Below are the code and all the weights of a small trained network. Each question names an input and a target symbol and asks about switching units off, where a switched-off unit gives its printed mean instead of its output.

import numpy as np


def w(rows, s, z=0):
    codes = np.array(rows[::2]) - 128.0
    scale = np.full(codes.shape[1], s)
    scale[-1] = z or s
    return codes * scale


def norm(h):
    return h / np.sqrt((h * h).mean(-1, keepdims=True) + 1e-5)


def f(y):
    return y / 2 * (1 + np.tanh(0.7978845608 * (y + 0.044715 * y**3)))


def softmax(a):
    e = np.exp(a - a.max(-1, keepdims=True))
    return e / e.sum(-1, keepdims=True)


def log_softmax(a):
    a = a - a.max(-1, keepdims=True)
    return a - np.log(np.exp(a).sum(-1, keepdims=True))


def net(x, mask):
    ids = ['αγεζηθμπστψ'.index(c) for c in x.split()]
    T = len(ids)
    res = E[ids] + P[:T]
    q, k, v = (norm(res) @ M[0].T for M in (Q, K, V))
    z = softmax(np.where(np.tri(T) > 0, q @ k.T / 4**0.5, -1e9)) @ v
    res = res + np.where(mask[0], z, O[0][:, -1]) @ O[0][:, :-1]
    y = f(norm(res) @ A[0][:, :-1].T + A[0][:, -1])
    res = res + np.where(mask[1:13], y, B[0][:, -1]) @ B[0][:, :-1]
    return log_softmax(norm(res)[-1] @ U[:, :-1].T + U[:, -1])


Q, K, V, O, A, B = {}, {}, {}, {}, {}, {}
E = w([
[112,133,155,158],'α',
[134,147,105,82],'γ',
[134,145,98,79],'ε',
[107,135,184,175],'ζ',
[134,117,177,140],'η',
[136,108,178,137],'θ',
[97,146,65,105],'μ',
[123,165,163,121],'π',
[109,99,146,143],'σ',
[109,7,107,247],'τ',
[183,135,104,188],'ψ',
],0.013)
P = w([
[106,140,109,199],'0',
[132,91,152,192],'1',
[136,87,143,182],'2',
[143,110,157,156],'3',
[142,127,133,132],'4',
[158,123,119,102],'5',
[170,139,135,84],'6',
[166,141,124,76],'7',
[188,151,116,31],'8',
[175,152,116,33],'9',
[181,164,153,64],'10',
[210,191,105,4],'11',
],0.0041)
Q[0] = w([
[254,84,61,236],'head 1',
[174,112,100,162],'head 1',
[103,231,231,111],'head 1',
[53,115,121,68],'head 1',
],0.0058)
K[0] = w([
[86,201,47,229],'head 1',
[125,153,98,163],'head 1',
[210,2,70,14],'head 1',
[137,125,203,100],'head 1',
],0.005)
V[0] = w([
[7,80,175,78],'head 1',
[103,99,164,67],'head 1',
[147,29,70,146],'head 1',
[63,154,99,103],'head 1',
],0.017)
O[0] = w([
[6,37,232,84,99],'head 1',
[87,114,190,54,176],'head 1',
[175,55,48,45,1],'head 1',
[34,151,107,109,166],'head 1',
],0.014,0.0015)
A[0] = w([
[117,199,140,87,84],'neuron 1',
[171,206,135,94,89],'neuron 2',
[157,108,87,50,120],'neuron 3',
[150,59,123,208,166],'neuron 4',
[178,210,217,159,116],'neuron 5',
[51,115,240,56,4],'neuron 6',
[166,160,156,135,127],'neuron 7',
[254,177,239,81,203],'neuron 8',
[160,219,141,94,123],'neuron 9',
[46,137,87,120,112],'neuron 10',
[197,182,115,208,54],'neuron 11',
[127,113,68,158,171],'neuron 12',
],0.0087,0.0026)
B[0] = w([
[120,180,143,128,177],'neuron 1',
[169,178,122,90,170],'neuron 2',
[128,61,89,129,161],'neuron 3',
[79,116,65,198,151],'neuron 4',
[168,94,197,155,224],'neuron 5',
[131,179,172,20,253],'neuron 6',
[155,136,151,109,147],'neuron 7',
[221,131,109,6,238],'neuron 8',
[148,188,139,107,195],'neuron 9',
[94,153,160,82,149],'neuron 10',
[150,157,81,82,163],'neuron 11',
[86,106,123,116,139],'neuron 12',
],0.019,0.0054)
U = w([
[133,113,101,134,97],'α',
[73,188,105,135,65],'γ',
[79,254,78,120,170],'ε',
[120,168,187,193,195],'ζ',
[201,96,169,151,77],'η',
[198,67,176,120,57],'θ',
[3,152,80,73,136],'μ',
[158,206,201,142,59],'π',
[46,24,175,42,122],'σ',
[128,38,86,140,254],'τ',
[228,157,22,166,104],'ψ',
],0.0088,0.0071)

Each question gives the input, a string of symbols that net reads in full, and the target symbol t.
The units are the heads (4 rows each of Q, K, V and O) and the neurons (one row each of A and B). Each row of codes is followed by its name. A weight is (code - 128) times the scale printed after its matrix; where a second scale follows, it is the last column's (O, A, B and U).
mask holds one flag per unit, heads first, then neurons. A switched-off unit (its flag False) gives its mean, the last column of its rows in O or B, instead of its output. The means were averaged over made-up inputs and are rounded, as every weight is.
A unit's drop is (log p(t) with every unit on - log p(t) with that unit switched off) / (log p(t) with every unit on - log p(t) with every unit switched off).
The circuit of an input: a set's keep is (log p(t) with only the set's units on - log p(t) with every unit switched off) / (log p(t) with every unit on - log p(t) with every unit switched off). Starting from the 12 units with the biggest drops (on a tie, the unit counted first), units are removed one at a time, each time the one whose removal leaves the highest keep (on an exact tie, the one counted first), for as long as the keep stays at least 0.8.
units of the circuit, in order: the units of the circuit, biggest drop first
top k neurons: the k neurons with the biggest drops, biggest first
drop of u: that unit's drop, to one decimal
input ε σ θ ζ, target σ: units of the circuit, in order -> (head 1; neuron 9)
input ε ε ψ ζ, target ψ: units of the circuit, in order -> (head 1)
input ε ε α τ ε, target τ: units of the circuit, in order -> (head 1; neuron 3; neuron 6)
input ε σ ε ε, target σ: units of the circuit, in order -> (head 1; neuron 3; neuron 8)
input τ α ε τ ε η, target τ: units of the circuit, in order -> (head 1; neuron 6; neuron 3)
input ε γ γ, target ε: top 3 neurons -> (neuron 8; neuron 6; neuron 5)
input ε σ τ μ, target τ: top 2 neurons -> (neuron 6; neuron 3)
input ε σ ζ ψ η, target ψ: top 2 neurons -> (neuron 6; neuron 4)
input ε σ ε, target σ: units of the circuit, in order -> (head 1; neuron 8)
input ε θ μ μ μ, target μ: units of the circuit, in order -> (neuron 8; head 1)
input μ ζ ψ ζ π ζ μ, target ζ: units of the circuit, in order -> (head 1; neuron 8; neuron 6)
input τ ε ε σ ε μ α, target μ: units of the circuit, in order -> (head 1; neuron 5; neuron 8)
input ε ζ γ α, target ζ: top 3 neurons -> (neuron 8; neuron 6; neuron 5)
input μ ψ π σ, target ψ: top neuron -> (neuron 11)
input π γ α, target ζ: drop of neuron 8 -> 0.2
input ε ε ε ε ε ψ ε ψ ε, target ψ: drop of head 1 -> 0.5
input ε σ γ, target σ: drop of head 1 -> 1.7
